Each row was made from one path, in order. Every step used is in the known rows, and no mark comes twice. Write each row's path.
Known rows
zosa-vizuteg-kuzuk-meti-nuge: [ -59   -3 -129  -59 -189   85   25  -55   97  -70  133    2 -107   22
 -107 -173   -7  127  -69 -140  103  100  -17  -33  -47  271  -61   19
   82  -38   81  187 -500  -13   12  -48 -179 -137 -106  -83   53  -64
 -133  281  -26   99 -148   37   -2    5  171  411  -41   92]
zosa-vizuteg-kige-nuge-vumop-zatan: [ -99  181  -37  -10 -101   81  139  -16   60 -146  100  -70  -37  -14
  -81 -127   76   25 -110  -64  122   -8  120  -90 -141  303    9   93
 -142   28  249   70  -21 -239 -111   24   96 -137   20   91  159  -80
  -73  226  -41  137 -109   17  -27   51   71  305  -49   64]
selur-zatan-vumop-vizuteg-kuzuk-meti-nuge: [-110  -28   59  -57  -96   31   42 -193  100 -186  136  144   17   67
  -71 -176    9  153  -16 -113  100  130   -1  -59   68  195 -152   20
  169  -92   69   85 -447 -268   98  -71 -111 -140  -29  -55   18   -5
 -294  362  -46  123 -135   66  -42   58  -57  396  -55   10]
vumop-kige-nuge-zatan: [   1  105 -236   34  -38  146  113   51  182  -92   80   19  -37   -8
  -35 -147   21  105  -81   47  155  149  144  -64    5  316 -191  107
 -230   19  236   85 -306 -197  182   21   84 -189 -137  180  124 -103
  119  181  -27  146  -71   12  -38  -75  104  297  -47   85]
meti-nuge-solop-kige-selur-zatan: [ -32   42 -241   40  -98   11   85  -94  183   -5  201  -71  -71  -48
  -18 -148  -83   58  -64  -55  169  214   82   -3  -90  308 -139  121
  -58 -121  241 -189 -156 -308  -36   97    5 -241   46   19  -51   -6
  -39  334  -22  241 -104   91  -20 -137  134  361 -101   32]
nuge-zatan-solop-vumop: [ -33  149   94  -54  -93  203  129 -154 -118 -114   85  107   49   13
  -49 -127  134  122 -143   -1  125  113  171  -83  -35  215  -24   81
 -313  -55  256   89 -436 -209   17  107  -46 -197 -180  154  210  -15
  138  349  -27   54   -7   20  -34 -127   62  205  -56 -159]
meti-nuge-zatan-vumop-kige: [ -60   46 -283    7   96  173  200  -34  154  -53  136   84    0   23
  -46 -137   -2  104  -26  -10  116  246   90  -26    8  283 -200   89
 -244  -78  214  -23 -313 -223  237    6  -27 -153 -161  194   88  -63
  -12  281    9  166  -60   64  -56 -129  184  286  -94    5]
kuzuk-meti-nuge-vumop-kige-vizuteg-zatan-solop: [  -2  142 -116   36  -33  100   60  -48   45 -165  126   34 -111   16
  -96 -137   -9   91  -33 -140   38  197   -3  -45  -21  289 -205   65
  -67  -27  245  186 -503 -223   32 -117  -93 -190 -214  241  114   14
 -128  254  -24  185 -131   48   74   60  -48  250  -64  152]
selur-tupare-vizuteg-kuzuk-meti-nuge: [ -52   50  -80  -28 -261   61  -72  131  255  -96  192   42  -91   36
 -119 -164    5  178  -13 -138  127  112    9    8  -35  222 -105   25
   91  -60   77  251 -402 -232 -105 -120 -128 -176  -95  -92   30  -34
 -213  163  -60  110 -192  -23   -3   89   -8  372  -62  152]
vizuteg-zosa-nuge-solop-vumop-kige: [ -68  141 -236   60  -54  257  226   45   58  -68  176   20   49  -12
 -149 -155   39   38  -26  -87   58  225    6  -98 -229  345  -18   88
 -216  -71  318   79 -342 -168   64  -58 -100 -215 -114  298   97  -57
   -7  391  -58  168 -174    8  -79 -109  246  264 -112   41]
tupare-kuzuk-vizuteg-zosa-vumop: [ -19   73  -82   13 -145  171   77  -71   95  -53  122  -52   15   18
 -135 -147  112  155  -45 -127  160  178   52   16 -187  222    4   48
  -12  -22  190  205 -558 -137 -114  -56 -149 -151 -150   47  188   32
   67  447  -23  154 -137  -43  -36   19  141  365  -49  -59]
zosa-vizuteg-kuzuk-meti-nuge-solop: [ -82    1  -97  -45 -189   75   63  -42   -3  -79  123  -47 -107  -22
 -125 -166  -19   99  -69 -111   91  117  -31  -47 -111  302  -88   19
   82  -37   69  246 -359   16  -82  -60 -207 -180  -98 -101   35  -62
 -164  299  -25  103 -161   52   18  -22  232  396  -72  -24]
kige-vizuteg-zatan-meti-nuge-solop-vumop: [ -29  158  156  -45 -135    5  172 -140 -183 -146  202 -111  110  -12
 -117 -134  -23  126  -71 -102   96  113  -37   -5 -119  255  -97  123
  -37  -22  208   88 -287 -215   22  -93 -104 -212  -32  -20    6   55
 -195  428    7   65 -215   55  108  -90  107  294  -77   18]
vizuteg-kige-zatan-vumop: [ -13   36  -58  -20  -25  112   86  -74  169 -120  122   75  -37   71
  -45 -128  150   79 -151  -23  115  103  128   -7  -34  139  -93   87
 -293  -60  218  -87 -179 -145   -1   17   73 -154 -162  171  174  -68
   22  279    4  121  -20    1 -113   58   77  290  -33  -43]
kige-zatan-solop-nuge-vumop-vizuteg-zosa: [ -11   42   52  -30 -141   63  155  -55  137 -187   68   62    5   41
  -82 -137  112  110 -134 -101   83  123   57 -150   41  248   -7   68
  -57  -23  247   73 -518 -209  -59  -60   59 -233 -192  -72  156    3
  121  392  -66  132  -30   26    3   14   69  184  -29  -51]
kuzuk-meti-nuge-vumop-vizuteg-zatan: [ -47   62   95  -32 -116   10  128 -211   55 -144  137   39   15   12
 -110 -132   31  161  -44  -80   63  195   20  -53   22  265   19   14
  188   -5  153  141 -439 -311  -90 -113  -92 -152  -43 -107  -50   55
 -172  279  -31  139 -127   12   39   63  -93  385  -52  158]
vumop-zatan-nuge-solop-kige-vizuteg: [ -15  107 -110   12 -139  -14  119  -88   66 -114  162  -19   34  -35
  -56 -130  -20  107  -31  -31  162   46  100    1 -163  308 -202   52
 -199  -43  173  181  175 -309   30   12   11 -228   50  -76   77  -54
  112  249   34  132 -151   59    8   11  100  342  -72   -5]
vumop-kige-selur-vizuteg: [  33  140  -53   81 -106  159   42   95  159  -34   99   71 -119  -52
  -69 -151  100   40  -65 -136  130  236  178    2   61  302  -77   95
 -230  -82  219  -42 -415 -297   35  103   44 -195 -183  113   -3  -26
   -4  242  -29  186 -204  -36  -38   57   94  318  -62  193]
meti-nuge-vumop-kige-zatan: [ -12   99 -268   30   56   70   47   -5  244  -87  163   20  -83   13
  -52 -135  -10  129  -98   36  146  202   63  -33  -42  315  -67   74
  -73  -63  273  -74 -293 -291  121   -4   38 -178 -192  165  104  -67
    9  227   -3  298  -99   30  -26  -48  173  284  -45  128]
selur-tupare-vizuteg-zatan: [ -16  140  134  -47 -296    7   38  -82   88 -111  170   39   18  -14
 -108 -117   72  174  -55  -23  130   59  132   19  -30  188  -36   86
 -149  -40  169   29 -128 -364 -210   20  -28 -191   15 -109   72  -12
  -19  131  -41  103 -149  -39   -4  168  -14  374  -62  159]
vumop-vizuteg-kige-zatan-meti-nuge: [ -52  -10  -42   20  -87   56  111   10  120 -140  152  -41  -53   10
  -71 -163  133  127 -119 -119  190  100   35  -99   93  218 -105   72
 -106  -51  137 -108 -476 -198  170 -110   17 -165 -130  -40   44   -6
  -35  371    6   66  -97  -23  -11   15   99  284  -26   56]
selur-meti-nuge-vumop: [ -23   68  -98   28  -35  134   97   78  132  -76  153  -32  -38   59
  -70 -136   43   81  -67  -75   54  200   37   41 -114  304   -9   40
  -47  -57  170  210 -266 -200  -50  -56  -37 -128 -198   68   60    5
 -250  237  -33  144  -91   24    5  -55   92  241  -46  133]
solop-vumop-zatan-meti: [ -74  186  267  -15 -158   65   96 -143  -90 -124  173   39   62   -3
  -91 -143   93  146 -109  -83  130   75   86  -66  -94  208   51   78
 -152  -81  230   73 -183 -316   73   58   -6 -144 -108  102  192    8
 -123  312  -14   66  -65   47  -80  -78   64  256  -56    8]
zatan-meti-nuge-vumop-kige-selur-vizuteg-zosa: [ -17  130 -105  139  -89  156  141  109  194  -75  175  -83  -94   -4
  -96 -152   -5   10  -23 -256   87  318  -39  -65  -30  315  -66  146
  -19  -83  220    5 -598 -200   71  -75  -84 -143 -249  144  -45   32
 -209  421  -42  180 -231   34   -2  -72  141  210 -120  147]
vumop-nuge-zatan-solop-kige-selur: [  38   13 -328   61  -65  199   91   93  194  -49  101   57  -60  -26
   -1 -146  -15   20  -87 -120  167  210  101  -62   -6  288 -141  136
 -245 -101  246  -54 -527 -208  107   78   52 -228  -97   22   19  -54
  217  294   -6  128   -9  104  -11 -210   35  201  -77  -13]
kuzuk-vizuteg-zatan-nuge-vumop-solop-kige-selur-meti: [  50  163 -210  136 -168   41   84   30  173 -182  145  -66  -63  -41
  -70 -145  -15   46  -64 -265  170  184  -26  -85  -89  323 -243   87
 -167  -34  228  243 -428 -270 -154  -81  -84 -196  -31   64  -73  -24
 -150  354  -29  215 -139   77    6    6 -102  154  -78  -19]
meti-nuge-zatan-solop: [ -35   24 -158  -37  -77  188  113 -110   18  -46   99   22  -34    1
  -27 -128   43  132  -91   -5  130  137  122  -47   30  254 -160   77
 -254  -70  159   44 -391 -127  126   64  -84 -189 -166   18  162  -29
   97  278  -12   82   -7   33   15 -133  156  257  -74  -90]
selur-meti-nuge-zatan: [ -45   19 -178   -3  -82  123  190  -45  114  -70  137  -25  -50   37
  -48 -146   35  162  -71    0  139  182   67   -3    2  308 -158   56
 -115  -50  111  105 -377 -149  113  -72  -85 -152 -122   -1   25  -21
  -83  276  -28  101  -17   26    4 -110  150  289  -53   49]
vizuteg-kuzuk-meti-nuge-vumop-zatan-solop: [-106   81  -78  -21 -132  125  -47  -95   84 -148  125   25  -98   28
  -77 -141   -4  114  -68 -111   92  143   -3  -76  -68  258  -99   38
   23 -102  142  263 -331 -192   19  -45 -158 -143 -195   31  212  -22
 -245  243  -43  171  -52  106  -12  -39  -43  268  -80  -33]
meti-nuge-zatan-solop-vumop-vizuteg-kige: [-111  101  -84  -40   12  240  233  -12  -53 -120  103   55   45  -15
  -73 -145  195   91  -87 -109  163  177  137 -156   59  268  -82   71
 -290  -64  241   -7 -608 -291   98  -45  -56 -199  -96  101   66   14
   94  466  -30   15  -70  -28   14  -93   23  210  -62 -100]
selur-vizuteg-kuzuk-meti-nuge-vumop-kige: [ -27  112 -242   45  -31  161  -51   86  204 -101  126   30 -168    7
  -97 -164  -13   85  -24 -134   70  309   -1  -43  -79  319 -171   33
   88  -38  150  193 -527 -204   -1 -103 -148 -126 -294   94   28  -43
 -199  283  -33  196 -239    3    0   89   35  293  -65  191]
nuge-vumop-kige-selur-vizuteg-zosa: [  -3  181  -49   98 -105  173  117   26  205  -91  112    8  -80   -4
  -96 -132   90    3  -53 -151   97  307   78  -44  -57  315    3  121
 -111  -72  261    8 -493 -261  -88   20  -22 -159 -190  177    0    3
  -18  325  -56  213 -194   -7  -45   46   84  285  -93  141]
zosa-vumop-solop-nuge: [  30   84 -149  -18  -77  164   50   63   11  -54   79   23  -34  -13
  -91 -151   52   88 -116 -173   75  180  114  -59 -237  228  -82   84
 -239    0  337  260 -310 -293  -42   38  114 -192 -150   53  282  -22
  -21  265    6   83  -71    3  -73  -37  210  116  -29  -44]
nuge-solop-kige-selur-zosa-vumop-vizuteg-kuzuk-meti: [ -72   88    5   67 -110  103   40   83  -14 -170  113   25  -39   71
 -125 -181   74  -11  -26 -219  150  195    8  -74  -76  278  -19  103
  148 -101  218  239 -622 -249  -37 -140 -110 -203   14 -118  -32   41
 -166  390  -51  157 -151   29  -49  -27    0  341  -93  -87]
meti-nuge-zatan-vumop-kige-vizuteg: [ -48   84 -212  -13   86  130  208  -46  110 -123  123   67   29   53
  -56 -133    1  102  -15  -25  139  178   71   14   18  308 -248   98
 -207  -50  202    4 -381 -253  258  -37    4 -169  -96  176   67  -39
    4  287   21  160 -125   54   22  -72  156  325  -73   37]
kuzuk-meti-nuge-solop-kige-selur-zatan-vumop-vizuteg-zosa: [-109  -24  -34   61  -84    3  274 -143  185 -123  187   71    0   20
  -87 -171  -14   59    6 -220   99  257  -26  -95   39  263 -135   81
  165 -105  190  -17 -450 -275  -88  -89  -98 -239   81   31 -160   69
 -203  485  -82  175 -112   92  -61  -50   11  381 -133  -69]
selur-meti-nuge-solop-kige-vizuteg: [ -12   45 -244   41  -34   82  158  162  101  -79  163  -82  -51   22
  -80 -155   27   51  -44 -124  117  189   23   65 -116  366 -232   64
 -127  -42  168  178 -242 -182  -65  -89  -49 -226  -76  -16  -19   18
  -97  281  -14  104 -163   25   71   -9  163  312  -54  105]
zosa-vizuteg-zatan-meti-nuge-solop-kige-selur-tupare: [ -37   50  -71   64 -302  -53  124   13   16  -55  224 -176   -8  -80
 -108 -147 -106   22  -48 -218  141  126    3  -30  -83  307  -79  161
  -90  -38  212  -88 -232 -210  -84  -48 -147 -271    0 -117 -118   12
 -215  351  -16  118 -193   96   76 -119  120  339 -135   39]
tupare-vizuteg-zatan-solop: [  -9  122   97  -47 -198  111  112 -120  -37 -111  111   84  -52  -22
  -76 -123  114  130 -108  -84  109   49  117  -36   64  170 -107  100
 -269  -86  174   52 -282 -233 -165  110  -29 -176  -71  -82  185    0
   58  224  -30   99 -101   15  -11  120   45  270  -62   31]
kuzuk-vizuteg-zatan-meti-nuge: [   4   60   17   -8 -177   18   66 -106   35  -95  189  -98  -46  -32
  -93 -141  -17  179  -59 -136  141  144  -20  -16   10  242 -206   71
   14  -28   85    8 -432 -104   50  -69 -170 -151  -98 -108   -7    4
 -110  346  -13  109 -149    0   59    5   96  343  -72   97]
zatan-solop-kige-nuge-vumop: [  46  103 -180   47  -29  188    1  165  136  -89   87   19  -15   38
  -18 -133   39  -25 -122 -112   59  114  132  -23 -100  260  -82  109
 -244    8  307  200 -233 -189 -125  110   90 -205 -222  124  210  -34
   36  206  -40  113 -102   41   -8  -44  -26  184  -49   12]
selur-zatan-nuge-vumop: [  19  102   44    1 -147   16   -6 -242   87 -121  157   36   22   27
   -5 -123  -46  134  -65   56   74   53  104  -27 -198  196  -30   34
  -62  -48  178  102   54 -292    6   73   32 -127  -88   95  142  -73
  -15  276    7  177  -84   50  -63  -10   25  246  -48   22]
nuge-vumop-solop-kige-selur-tupare-kuzuk-vizuteg-zatan: [   1  218 -192   99 -253   48 -133  -48  217 -103  115 -136   29  -81
 -110 -127   19   57  -49 -182  219  188   35  -48 -146  291  -80  108
 -207  -30  312   30 -546 -379 -313    0  -86 -236  -38  127   72   21
  -43  283  -26  215 -135   64   34   40 -190  319  -68  -25]

Which path is each row?
[ -38   32 -203   70   13  127  202  -16  247  -64  146  113  -95   31
  -54 -156  -35   93  -25 -127  104  272   52  -35   99  280 -156   83
  -66  -83  207   51 -550 -207  210  -68  -23 -183 -167  271  -48  -25
 -176  309  -22  223  -44   90  -69 -188   41  302 -107   25]
kuzuk-meti-nuge-zatan-vumop-kige-selur
[ -97   62   16  -41 -190  234  121 -142  -89 -235   69  166   56   49
 -104 -173   86  119  -85 -122  132   56   36 -168   44  275  -57   31
  -39  -39  155  206 -829 -195  150  -98 -165 -200 -130   11   98  -18
  -77  454  -59   80 -119   43    0  -98 -104  259  -60 -123]
zosa-nuge-zatan-solop-vumop-vizuteg-kuzuk-meti
[ -58  104  170  -31 -158   94   64   95  -17 -203   83   64   82    5
 -129 -179   94   93  -85 -119   97  106   37  -96  -20  281   -9   34
  122   27  165  421 -448 -203  -85 -105  -35 -240  -72  -44   -5  -16
 -214  341  -79   57 -225   -3   10  -11  -86  340  -38  -35]
kige-nuge-solop-vumop-vizuteg-kuzuk-meti
[  23    8 -262   17  -50  121    1  169   66 -167  132   12  -63   37
 -108 -170  -60   41  -43 -176  116  219  -38   24 -327  286 -178   73
  162   -3  198  362 -405 -207  -47 -159  -52 -205  -82  -76   44  -30
  -41  323   23  130 -213   53   26  -12   54  282  -51   32]
zosa-vumop-nuge-solop-kige-vizuteg-kuzuk-meti
[-142  121 -123   -2 -103  132   98 -156  -23 -171   81   27  -38   74
 -102 -178  -33   48  -19 -210  133   53 -116 -174   68  258 -187  126
  -36 -116  159  141 -803   -1  135  -93 -199 -140   96   53   37  -56
 -264  366  -69  101  -40  128  -44 -115  175  289 -112 -243]
kige-selur-zosa-vizuteg-kuzuk-meti-nuge-zatan-vumop-solop
[ -81  -45 -259  -13  -50  180  127  -26   13 -168  101   88  -61   45
  -71 -175   37  108  -71 -189  194  227   55 -110    3  272 -204   69
   44  -33  179  227 -761 -272  109 -117 -188 -195 -153 -136   86   31
  -16  454   -8  114 -109   51    9  -86  -18  256  -77 -145]
zosa-vumop-vizuteg-kuzuk-meti-nuge-zatan-solop-kige
[ -33  195 -174   85 -113  114  -14   94  121 -134  130  -30  -39   51
  -79 -161  -48  -36    8 -139  111   59  -34 -101  -86  321    1  115
 -117 -131  216  136 -401 -111  210  -53  -73 -118  -64  108   34 -140
 -100  316  -23  226 -180   95  -39  -84  155  258  -84   57]
zatan-nuge-vumop-kige-selur-zosa-vizuteg-kuzuk
[  60  177 -206   83 -166   32   28  -89  170 -142  142  -58  -19  -66
  -58 -126  -40   53  -71 -209  188  171   12  -90 -114  293 -191   98
 -173  -29  264  126 -377 -297 -147   21  -51 -200   20   27  -32  -40
   25  332    2  228 -157   73    1   -8  -72  222  -86  -47]
kuzuk-vizuteg-zatan-nuge-vumop-solop-kige-selur
[ -91   89   -7   21  -70  194  234    6   38 -132  113   84  -49   -7
  -81 -165  163   81  -86 -228  154  204   99 -164  148  266  -38   64
 -116  -69  234   63 -847 -273   73 -117  -51 -229 -102  180  -70   52
  -71  494  -62   71  -54   -2    1 -153 -119  224  -76  -82]
kuzuk-meti-nuge-zatan-solop-vumop-vizuteg-kige-selur
[ -77  177 -182   97 -147  119  200  -93  264 -153  196   36  -84   26
  -84 -146  -51   45  -19 -112  144  124  -14  -97  -92  322  -17  143
   -2 -131  286 -178 -455 -381  -15    8   48 -148   47  226   36  -33
  -97  358  -76  367 -181   77  -87  -24   91  272 -116  164]
tupare-vizuteg-zosa-nuge-vumop-kige-selur-zatan
[ -41  203 -121  -24    4   62  189  -46  -41 -105  188  -40   57  -54
 -126 -137   -9  112  -27  -47  116  222   28  -17 -104  347 -153  111
 -141  -44  299   24 -273 -330   66  -77  -69 -244  -11  139  -13   -2
  -55  353   -8  178 -235   24   82  -33  139  341  -77  130]
meti-nuge-solop-vumop-kige-vizuteg-zatan
[-100  217  -18   77 -104   86  206   69  -13 -117  202  -26  -65   -2
 -100 -143   47   51   10 -152  160   11   77  -84 -137  227  -63  135
 -127 -148  229  161   30 -365    6 -104   39 -172  171  -23   50  -30
 -147  373  -30  206 -142   -4  -92  -29  152  194 -140 -112]
tupare-vizuteg-kige-selur-zosa-vumop-zatan-nuge-solop
[   8   23 -180   -3 -119   -3   -2  -71  246 -209  132   43   56   52
  -29 -146    9  104 -110  -27  216   91   41  -73  -37  266  -62   54
  -16  -37  169   89 -290 -312   65  -41   -7 -174  -95 -203   31  -82
  112  353   31  204 -174   77  -16   13  -50  308  -20   -8]
solop-kige-zatan-nuge-vumop-vizuteg-kuzuk
[ -79   53   48  -49 -102  185   33   49  -12 -146  114  137   21   25
 -115 -182  122  121  -62 -221   96  159   25 -108   81  243  -34   12
    5  -84  159  288 -730 -216   68  -77 -163 -203 -179  -10   64   23
 -176  401  -65   42 -165    9   15  -35  -61  278  -43  -19]
zatan-solop-vumop-vizuteg-kuzuk-meti-nuge
[ -27   67 -148   21 -108  172  133 -122   -4 -160  106   61   68    9
  -77 -128   40    6  -73 -130   83  108   76  -84  -35  302  -41   90
 -188  -38  270  -35 -418 -332  -49   25  -53 -195  -66  -81   99   18
   16  337  -19  158 -153   62   32   27  -91  264  -77   67]
zosa-nuge-vumop-vizuteg-zatan-solop-kige
[  13   14  -69  102 -214   -8  243   31  105 -129  156  -26   30  -51
  -71 -158   24   45  -36 -182  141  178   55  -40   46  321 -128   83
 -141  -64  150  170 -197 -306  -26 -109  -48 -255   14 -180 -198    9
 -139  389  -16  139 -168   80   21  -39  -69  288  -85   50]
vumop-vizuteg-zatan-nuge-solop-kige-selur-meti
[ -23   93 -370   71   25   87   63   37  203 -136  145  -27  -91   28
  -54 -156   23   91 -135 -107  169  190  -15  -81  -93  320 -194   84
 -163  -51  293   85 -406 -273  -83  -37   -8 -192 -117  109  121  -21
 -104  257  -28  200  -44   67  -34  -14  127  156  -34  -17]
selur-meti-nuge-vumop-solop-kige-zatan
[ -68   46 -456   99  -56  196  302   20  156 -102  157  -85  -58   34
  -82 -167   14   54  -71 -257  223  322  -26 -100 -128  333 -203  178
 -152  -68  319  148 -709 -261   40 -122 -124 -195   -2   91   22   46
 -112  457  -43  161  -42   82  -58 -199  185  158 -113 -147]
vizuteg-zosa-vumop-solop-kige-selur-meti-nuge-zatan
